Each row is followed by one of two labels, saying whether the row has a hidden trait. Each part has a new trait and two new labels.
-9.209	-0.449	-0.352	0.196	0.906	-2.616	1.202	0.203	-0.162	0.125	0.806	-0.879	1.113	-8.439	0.763	-0.993	-0.917	0.459	-0.103	0.469	0.873	4.411	-3.686	1.100	-0.376	1.083	-0.702	2.176	-4.124	0.946	1.466	0.443	2.049	0.809	2.756	9.071	-0.796	-0.125	0.020	1.410	-4.587	2.938	-3.520	1.721	0.953	1.623	0.474	1.942	0.671	-0.680	0.884	-3.259	0.028	-3.220	-0.995	-1.101	-0.872	0.445	-2.047	-0.508	-0.300	0.502	2.205	-1.367	6.695	-0.763	0.940	-0.178	0.608	0.128	2.243	-1.983	-0.349	1.056	-2.478	-1.463	-1.701	-2.129	0.441	3.151	-3.021	2.850	-2.132	-0.302	-0.902	1.070	-0.945	-0.913	1.182	-0.261	-0.365	-0.978	1.467	-1.038	-1.242	0.961	1.921	-0.524	-0.524	-1.746	1.580	-8.857	-0.462	-1.850	1.353	-0.150	0.358	-0.783	0.407	-0.783	0.490	1.242	2.228	-1.103	1.037	4.190	-0.198	-1.142	5.172	-0.025	0.671	1.606	0.507	0.066	3.701	0.331	-0.808	-0.064	1.873	0.841	-1.363	-0.680	-0.384	1.860 : [70]
-8.922	0.237	-0.905	-8.772	0.135	-0.269	0.144	-1.403	0.594	0.687	1.546	-2.729	-0.314	-7.479	-1.403	3.247	2.504	-1.091	0.343	-0.957	-0.623	0.400	-1.819	-0.283	-0.496	3.662	-0.196	2.673	-0.629	0.192	1.343	-0.372	2.916	0.360	3.935	1.545	0.231	-0.898	-0.915	1.943	-3.737	0.069	-2.955	1.714	0.830	-0.928	0.416	0.174	-0.466	-0.717	0.325	0.889	0.063	-2.462	-0.428	-0.399	0.129	-2.573	-2.076	-1.227	0.206	1.608	-5.828	0.386	4.025	-0.508	0.927	-1.368	0.189	-0.020	1.691	-1.743	-1.415	0.451	-1.307	0.001	-3.205	-1.613	0.907	-0.070	-1.727	2.559	-0.621	2.811	0.405	1.038	0.241	0.175	-0.064	0.808	-0.858	-0.796	1.865	-0.496	-2.216	1.195	1.458	-0.779	-0.876	3.542	1.765	-4.640	-0.605	0.010	1.984	0.135	2.125	-1.806	-1.010	-1.012	0.411	0.310	-0.363	1.705	-0.399	3.165	0.039	-1.406	0.368	-0.575	-0.394	-0.124	0.913	1.936	2.288	0.981	-1.598	0.415	1.194	-2.756	-1.782	-2.488	0.183	0.791 : [70]
-4.898	-0.276	-0.002	2.060	1.097	-1.679	0.351	0.202	-1.686	-0.269	-1.363	-0.232	-0.290	-1.588	1.203	-0.745	-1.014	0.392	0.131	0.755	1.336	3.500	-1.982	0.463	-0.512	1.231	-0.049	1.227	-3.362	1.240	0.712	-0.240	0.297	1.324	0.022	6.868	-1.292	-2.250	0.199	0.542	-0.700	3.304	-0.280	0.930	-0.101	0.737	0.090	3.724	1.013	0.549	0.336	-2.290	0.210	-1.245	-0.597	-0.682	-0.498	2.535	0.592	-0.162	-0.138	0.335	3.131	-0.206	6.377	-1.253	0.201	0.289	0.742	0.143	2.255	0.849	0.563	1.003	-0.709	1.460	-0.776	-1.068	0.108	2.695	-1.453	1.778	-0.645	-2.519	-0.594	-0.199	1.779	-1.622	0.324	-0.950	0.139	-0.107	0.586	-0.319	-0.433	0.830	1.178	0.265	-0.374	-0.074	1.152	-3.797	-1.570	-0.021	-0.316	-0.150	0.245	-0.274	0.815	-0.895	0.876	-0.060	2.072	-1.397	-0.021	2.684	-0.631	1.181	5.651	1.013	0.656	0.889	0.764	0.240	1.381	-0.430	-0.669	-0.958	1.023	0.946	-1.491	-0.062	-0.745	0.793 : [65]
-1.127	0.488	-0.775	-7.198	-0.740	1.398	-0.621	-1.607	1.262	0.675	1.551	-1.812	-0.815	-2.166	-2.201	3.998	2.796	-1.458	0.129	-1.383	-1.624	-2.451	1.036	-0.775	-0.219	2.130	0.212	1.054	2.478	-0.552	0.398	-0.235	1.478	-0.338	2.490	-1.535	0.956	0.213	-0.892	0.829	-0.989	-2.308	-1.022	0.034	0.691	-1.984	-0.085	-2.980	-0.976	-0.938	-0.152	2.557	-0.077	-0.493	0.329	-0.103	0.537	-3.217	-0.222	-0.787	0.348	1.224	-7.232	0.590	-1.610	0.312	0.450	-1.056	-0.146	-0.026	-0.356	-0.824	-0.885	-0.261	0.122	0.281	-1.145	-0.205	0.701	-2.326	-0.044	0.551	0.455	3.786	0.991	0.646	-0.199	1.142	-0.442	1.362	-1.205	-0.668	0.520	0.151	-1.895	0.602	-0.067	-0.790	-0.607	4.465	0.223	-0.820	0.237	1.025	0.755	0.175	1.587	-1.499	-1.404	-0.028	-0.008	-0.389	-2.079	2.424	-0.940	0.361	0.471	-1.054	-4.062	-0.848	-0.784	-1.097	0.258	1.701	0.065	0.778	-0.785	0.587	-0.242	-3.150	-1.238	-1.605	0.557	-0.373 : [70]
3.151	0.158	-0.076	0.417	0.755	1.786	-0.970	-0.680	-2.492	-0.526	-2.966	0.143	-2.151	8.814	0.797	0.710	0.373	0.202	0.609	0.675	0.772	-1.926	1.022	-0.792	-0.328	1.632	0.357	-1.113	1.588	0.563	-1.217	-0.799	-2.288	1.135	-2.651	-1.746	-1.011	-2.711	0.521	-1.138	4.120	0.693	4.264	-0.878	-0.649	-0.779	0.059	1.351	0.534	0.629	-0.901	0.544	0.550	1.162	0.570	0.119	-0.080	2.487	5.946	0.105	0.079	-0.006	0.575	1.911	-0.692	-0.427	-1.095	0.592	0.217	-0.190	0.067	3.451	1.129	0.399	2.300	3.473	1.337	0.882	-0.581	-0.497	1.428	-0.919	1.766	-3.032	0.036	-0.914	3.094	-0.540	-1.460	-0.845	0.457	1.431	-1.096	0.841	1.708	0.252	-1.220	0.782	0.593	0.914	-0.686	7.468	-1.437	3.167	-2.904	0.053	0.516	1.094	0.360	0.159	0.516	-1.821	-0.129	-0.885	-1.015	-1.679	-0.622	3.139	-0.701	1.539	-0.223	-0.791	-0.341	0.302	-2.602	-1.130	-0.058	-0.835	-1.111	0.948	-0.893	0.492	-0.954	-1.105 : [65]
-8.625	-0.098	-0.557	-3.665	0.716	-0.368	0.179	-1.078	-0.542	0.444	0.363	-2.271	-0.313	-6.359	0.259	1.269	1.384	-0.573	0.039	-0.310	-0.315	1.643	-1.828	-0.039	-0.542	2.755	-0.254	2.223	-1.482	0.940	1.142	-0.299	1.871	0.554	2.725	6.123	-0.445	-1.035	-0.489	1.482	-2.916	0.981	-2.290	1.573	0.343	0.307	0.681	1.912	0.117	-0.431	0.248	-1.197	0.165	-2.724	-0.754	-0.496	-0.352	-0.136	-1.104	-0.597	-0.024	0.915	-1.557	-0.058	5.398	-0.795	0.686	-0.592	0.488	0.169	1.735	-1.002	-0.474	0.662	-1.207	0.467	-1.628	-1.663	0.653	1.080	-1.995	2.466	-0.791	0.327	0.096	0.746	1.235	-0.471	0.475	0.051	-0.536	-0.229	1.337	-0.466	-1.510	1.145	1.244	-0.346	-0.601	0.935	1.311	-6.755	-1.102	-0.172	0.487	0.128	1.122	-1.282	-0.305	-0.986	0.717	0.250	0.670	0.277	-0.230	3.214	-0.133	-0.201	2.742	0.113	0.060	0.396	0.731	1.089	2.477	0.567	-0.829	-0.124	1.137	-0.698	-2.047	-1.453	-0.319	1.034 : [70]
5.154	-0.021	0.625	3.943	-0.221	-0.209	0.322	1.566	0.341	-0.457	-0.592	2.392	1.257	4.197	1.181	-3.937	-1.254	0.615	-0.111	0.909	0.252	-2.570	-0.273	0.133	0.521	-3.666	-0.465	-2.285	1.242	-0.272	-0.177	0.299	-1.884	-0.560	-2.479	-3.686	-0.193	1.093	0.979	-1.178	2.214	-0.789	1.032	-0.893	-0.216	0.658	0.627	-0.771	0.220	-1.308	0.513	-0.368	-0.348	3.192	0.215	0.676	-0.126	0.487	1.596	0.832	-0.264	-2.169	4.051	-0.153	-5.145	0.796	-0.662	0.809	-0.685	-0.025	-1.302	0.397	0.581	-0.234	1.096	-1.830	1.676	1.181	-0.652	0.227	1.162	-1.863	-0.004	-0.995	-1.050	-0.073	-0.179	0.068	-0.013	0.086	0.516	1.931	-0.684	0.213	2.146	-1.221	-0.942	0.442	1.064	-3.478	-1.319	4.320	1.732	-0.328	0.042	-0.145	-1.043	1.267	0.742	0.653	-0.744	0.282	-0.109	-1.417	0.750	-2.722	0.277	-0.522	-2.177	-0.324	0.072	0.111	-1.135	-2.105	-1.071	-0.823	1.452	0.378	-0.699	1.649	2.746	1.461	0.168	-0.019 : [65]
-3.517	-0.243	-0.248	0.549	-0.075	-0.973	0.179	-0.485	1.017	0.431	1.873	-1.205	-0.233	-5.529	-1.074	2.106	0.059	-0.063	-0.249	-0.754	0.012	2.802	-0.697	0.575	-0.202	0.597	0.435	1.432	-3.245	-0.129	0.486	0.253	2.455	0.104	1.955	5.909	0.640	0.180	-0.849	1.151	-2.251	0.753	-3.226	1.301	-0.172	0.418	-1.028	0.389	-0.011	0.850	0.120	-0.787	0.080	-2.608	-0.531	-0.386	0.181	-0.775	-2.368	-0.563	0.140	0.795	-1.892	-0.823	4.199	-0.528	1.037	-0.573	0.525	0.074	1.278	-1.653	-0.580	0.138	-1.682	-0.769	-1.111	-1.244	0.408	0.245	-1.656	1.293	-0.926	2.046	0.553	0.152	-2.067	-0.063	0.968	0.022	-0.762	-1.910	0.554	-0.542	-2.318	0.547	0.988	-0.489	-1.130	0.568	1.281	-7.098	-0.524	-1.580	0.433	-0.157	0.574	-1.779	-0.757	-0.423	0.415	0.795	1.473	1.023	0.196	3.821	-0.037	-0.939	2.453	-0.299	0.293	-0.006	0.833	1.515	1.793	1.132	-0.947	0.018	1.037	-1.407	-1.625	-1.147	0.535	0.427 : [70]
5.153	0.575	-0.098	-4.430	0.126	1.734	-0.224	-0.129	-0.613	-0.386	-1.809	1.306	-0.688	6.037	0.420	-1.560	1.696	-0.760	0.653	0.435	-0.371	-4.400	1.099	-1.008	0.129	-0.612	-0.414	-1.729	6.049	0.236	-0.779	-0.552	-2.201	-0.254	-1.608	-6.203	-0.384	-0.388	0.545	-1.029	2.785	-1.966	3.763	-1.236	0.189	-0.892	1.145	-1.191	-0.146	-1.331	0.230	1.931	-0.077	3.426	0.785	0.304	-0.063	-0.366	2.355	0.088	-0.068	-0.362	-0.693	1.487	-5.585	0.789	-1.185	0.362	-0.597	-0.335	-1.610	1.583	0.744	-0.118	2.595	0.676	0.677	1.894	-0.407	-1.369	2.005	-1.439	1.491	-0.942	-0.492	-0.255	4.475	0.426	-1.536	0.708	0.737	2.571	0.038	0.912	2.399	-0.389	-0.998	0.280	1.481	1.544	-0.825	7.796	0.617	2.229	0.162	0.213	0.159	1.367	0.052	0.594	-0.405	-1.092	-2.307	0.260	-0.763	-3.634	0.331	0.494	-4.618	0.442	-0.567	-0.573	-1.168	-1.386	-2.946	-0.981	0.730	0.406	-0.850	0.626	0.902	0.876	-0.603	-1.088 : [65]
-9.868	-0.052	-0.650	-2.784	0.318	-0.924	0.013	-1.070	0.092	0.573	0.541	-2.702	-0.747	-5.643	-0.842	3.113	0.965	-0.658	-0.064	-0.734	0.015	1.996	-1.817	0.187	-0.527	2.877	0.245	1.965	-2.454	0.678	0.880	-0.213	2.282	0.505	2.834	5.581	-0.038	-1.516	-1.013	1.920	-2.685	1.242	-1.983	1.362	0.359	-0.367	-0.235	1.147	-0.068	0.082	0.176	-0.589	0.321	-2.469	-0.570	-0.880	-0.166	-0.861	-1.250	-0.814	0.133	1.384	-2.629	-0.243	5.510	-0.734	0.923	-0.830	0.491	0.119	1.451	-1.111	-0.859	0.334	-1.205	0.404	-1.919	-1.481	0.667	0.751	-2.075	2.173	-0.759	1.170	0.434	0.465	-0.580	-0.142	0.523	-0.213	-1.041	-1.788	1.141	-0.500	-2.577	0.978	1.080	-0.278	-1.001	2.805	1.510	-7.829	-1.194	-0.444	0.855	0.038	0.990	-1.411	-0.743	-0.991	0.781	0.290	0.281	1.062	-0.470	3.991	-0.159	-0.727	3.025	-0.232	-0.007	0.240	1.015	1.790	1.724	0.751	-1.501	-0.328	1.470	-1.391	-2.668	-1.638	0.404	1.053 : [70]
